Below is a small trained network, with its code and all its weights. Each question gives an input and a target symbol and asks what happens when units are switched off, that is, made to give their printed mean instead of their output.

import numpy as np


def w(rows, s, z=0):
    codes = np.array(rows[::2]) - 128.0
    scale = np.full(codes.shape[1], s)
    scale[-1] = z or s
    return codes * scale


def f(y):
    return y / 2 * (1 + np.tanh(0.7978845608 * (y + 0.044715 * y**3)))


def softmax(a):
    e = np.exp(a - a.max(-1, keepdims=True))
    return e / e.sum(-1, keepdims=True)


def log_softmax(a):
    a = a - a.max(-1, keepdims=True)
    return a - np.log(np.exp(a).sum(-1, keepdims=True))


def net(x, mask):
    ids = ['ΞΦΩαβγτ'.index(c) for c in x.split()]
    T = len(ids)
    res = E[ids] + P[:T]
    u = 0
    for l in range(2):
        q, k, v = (res @ M[l].T for M in (Q, K, V))
        z = softmax(np.where(np.tri(T) > 0, q @ k.T / 4**0.5, -1e9)) @ v
        res = res + np.where(mask[u], z, O[l][:, -1]) @ O[l][:, :-1]
        u += 1
        y = f(res @ A[l][:, :-1].T + A[l][:, -1])
        res = res + np.where(mask[u : u + 4], y, B[l][:, -1]) @ B[l][:, :-1]
        u += 4
    return log_softmax(res[-1] @ U[:, :-1].T + U[:, -1])


Q, K, V, O, A, B = {}, {}, {}, {}, {}, {}
E = w([
[113,90,193,94,212,146,166,151],'Ξ',
[233,186,169,46,94,110,86,22],'Φ',
[110,191,168,19,112,94,223,144],'Ω',
[81,131,50,79,98,170,127,247],'α',
[172,188,101,117,207,196,103,134],'β',
[142,241,103,120,138,165,77,151],'γ',
[132,50,142,67,74,127,6,142],'τ',
],0.014)
P = w([
[124,32,79,185,134,59,146,92],'0',
[101,57,106,169,93,204,170,51],'1',
[219,75,109,193,41,134,163,169],'2',
[120,74,39,94,186,65,113,90],'3',
[48,102,129,114,113,204,142,63],'4',
[221,105,141,157,104,132,135,224],'5',
[108,118,80,89,223,69,84,157],'6',
[36,120,154,93,63,249,142,58],'7',
[143,146,178,101,69,190,114,192],'8',
[130,151,79,104,227,1,67,228],'9',
[31,179,136,68,247,108,42,153],'10',
[92,181,238,83,97,236,92,199],'11',
[225,133,172,82,226,154,78,251],'12',
[107,149,125,98,249,107,75,182],'13',
],0.0088)
Q[0] = w([
[189,177,163,155,132,69,185,75],'0.h1',
[209,108,181,144,71,173,134,163],'0.h1',
[77,173,162,128,125,215,166,148],'0.h1',
[148,145,91,55,182,103,121,251],'0.h1',
],0.016)
K[0] = w([
[80,126,84,175,123,98,255,44],'0.h1',
[104,119,55,130,205,5,66,100],'0.h1',
[205,168,155,106,176,40,150,232],'0.h1',
[80,164,157,22,160,190,94,120],'0.h1',
],0.012)
V[0] = w([
[160,33,176,135,170,151,254,133],'0.h1',
[57,158,108,111,21,84,166,182],'0.h1',
[75,82,197,87,89,120,83,76],'0.h1',
[121,183,144,116,127,123,170,69],'0.h1',
],0.0087)
O[0] = w([
[151,152,217,128,195,134,88,230,33],'0.h1',
[254,49,102,115,53,192,199,139,93],'0.h1',
[70,118,173,91,4,247,108,64,254],'0.h1',
[115,169,187,214,120,138,217,121,36],'0.h1',
],0.008,0.0076)
A[0] = w([
[170,185,158,61,124,69,129,61,124],'0.n1',
[160,118,131,108,51,191,138,89,109],'0.n2',
[124,203,120,97,127,110,255,164,241],'0.n3',
[176,85,120,69,67,89,87,34,3],'0.n4',
],0.0074,0.0056)
B[0] = w([
[229,146,201,90,89,201,191,137,157],'0.n1',
[92,158,119,78,206,34,84,120,248],'0.n2',
[167,109,43,110,248,28,255,94,148],'0.n3',
[118,146,196,216,208,151,146,154,254],'0.n4',
],0.0073,0.012)
Q[1] = w([
[136,127,53,80,113,141,202,254],'1.h1',
[159,105,193,99,71,182,138,178],'1.h1',
[108,76,26,53,131,53,118,111],'1.h1',
[157,200,162,122,135,127,251,6],'1.h1',
],0.0081)
K[1] = w([
[85,147,57,69,115,106,183,206],'1.h1',
[133,76,137,84,101,99,135,127],'1.h1',
[95,175,3,140,113,185,99,144],'1.h1',
[197,214,165,62,109,115,160,80],'1.h1',
],0.012)
V[1] = w([
[241,132,253,110,47,125,135,77],'1.h1',
[121,100,208,43,195,49,216,69],'1.h1',
[218,239,87,90,177,157,103,71],'1.h1',
[215,105,136,126,156,132,17,51],'1.h1',
],0.0056)
O[1] = w([
[160,189,164,165,69,21,147,105,95],'1.h1',
[160,128,206,32,148,5,84,130,190],'1.h1',
[3,88,97,234,154,75,78,23,151],'1.h1',
[89,155,179,189,57,166,26,113,254],'1.h1',
],0.0065,0.0084)
A[1] = w([
[89,180,229,206,209,121,85,92,87],'1.n1',
[216,77,1,201,136,189,233,22,152],'1.n2',
[45,130,7,169,208,89,211,191,191],'1.n3',
[202,120,157,139,206,250,120,128,255],'1.n4',
],0.0056,0.0021)
B[1] = w([
[117,185,51,170,93,95,198,183,250],'1.n1',
[193,208,254,98,86,151,205,69,146],'1.n2',
[161,81,160,209,144,215,101,104,182],'1.n3',
[68,127,58,103,47,124,176,180,182],'1.n4',
],0.0096,0.011)
U = w([
[90,181,146,104,160,131,186,254,14],'Ξ',
[127,136,133,168,90,83,163,115,129],'Φ',
[146,117,139,87,191,96,137,109,88],'Ω',
[145,110,123,122,90,158,213,155,123],'α',
[119,123,130,201,204,145,135,158,84],'β',
[152,104,193,161,146,170,126,39,66],'γ',
[104,51,124,92,66,134,64,81,254],'τ',
],0.0064,0.0072)

Each question gives the input, a string of symbols that net reads in full, and the target symbol t.
The units are the heads (4 rows each of Q, K, V and O) and the neurons (one row each of A and B). Each row of codes is followed by its name. A weight is (code - 128) times the scale printed after its matrix; where a second scale follows, it is the last column's (O, A, B and U).
mask holds one flag per unit, layer by layer, with each layer's heads first. A switched-off unit (its flag False) gives its mean, the last column of its rows in O or B, instead of its output. The means were averaged over made-up inputs and are rounded, as every weight is.
A unit's drop is (log p(t) with every unit on - log p(t) with that unit switched off) / (log p(t) with every unit on - log p(t) with every unit switched off).
The circuit of an input: a set's keep is (log p(t) with only the set's units on - log p(t) with every unit switched off) / (log p(t) with every unit on - log p(t) with every unit switched off). Starting from all 10 units, units are removed one at a time, each time the one whose removal leaves the highest keep (on an exact tie, the one counted first), for as long as the keep stays at least 0.8.
units of the circuit, in order: the units of the circuit, biggest drop first
most important unit: the unit with the biggest drop
k most important neurons: the k neurons with the biggest drops, biggest first
k most important neurons of layer l: the k neurons of layer l with the biggest drops, biggest first
input τ β τ β, target β: units of the circuit, in order => 0.h1, 1.n3
input Ξ τ τ β α Φ Ξ, target α: most important neuron of layer 1 => 1.n4
input β Φ β γ, target Φ: units of the circuit, in order => 0.h1, 1.h1, 0.n1, 1.n1
input γ β τ τ α β β γ, target β: units of the circuit, in order => 0.h1, 1.h1
input γ β Ξ Ξ, target β: units of the circuit, in order => 0.h1, 1.n3
input β τ Ξ τ τ τ γ τ τ Φ β β, target Φ: units of the circuit, in order => 0.h1, 1.h1, 0.n1
input β Ω β, target β: units of the circuit, in order => 0.h1, 1.h1
input β Ω γ γ, target Ω: 2 most important neurons => 0.n2, 0.n3
input τ β β α τ Ω, target Ω: units of the circuit, in order => 1.h1, 0.n3
input Ξ Ω Ω γ α, target γ: 2 most important neurons => 1.n3, 1.n2
input Ξ τ τ Ξ, target τ: units of the circuit, in order => 1.n1, 0.n4, 0.h1
input τ γ τ Φ β τ β τ α α α, target α: units of the circuit, in order => 1.h1, 0.h1, 0.n2
input Ξ Ω τ β Φ τ τ Ω τ γ, target Ω: units of the circuit, in order => 0.h1, 1.h1, 0.n3, 1.n1
input τ τ Φ τ τ τ τ α α Ω, target Ω: most important unit => 0.n1
input β γ τ β γ γ Ω Φ β, target Ω: 2 most important neurons => 0.n3, 0.n4
input γ α Ξ τ γ Ξ γ, target γ: 2 most important neurons => 0.n2, 1.n2
input τ β τ β β τ τ τ τ Φ γ, target τ: units of the circuit, in order => 0.n4, 0.h1
input τ τ τ Φ Ω τ τ Φ τ τ α Ξ β, target α: 4 most important neurons => 0.n4, 1.n4, 1.n2, 0.n2
input τ τ Ξ Φ τ Φ γ τ Ξ, target γ: 3 most important neurons of layer 0 => 0.n4, 0.n3, 0.n2
input Ω Φ τ α Ξ τ β Ξ Φ α β, target Φ: most important neuron => 0.n2
input γ Φ β, target γ: 2 most important neurons => 0.n4, 1.n2
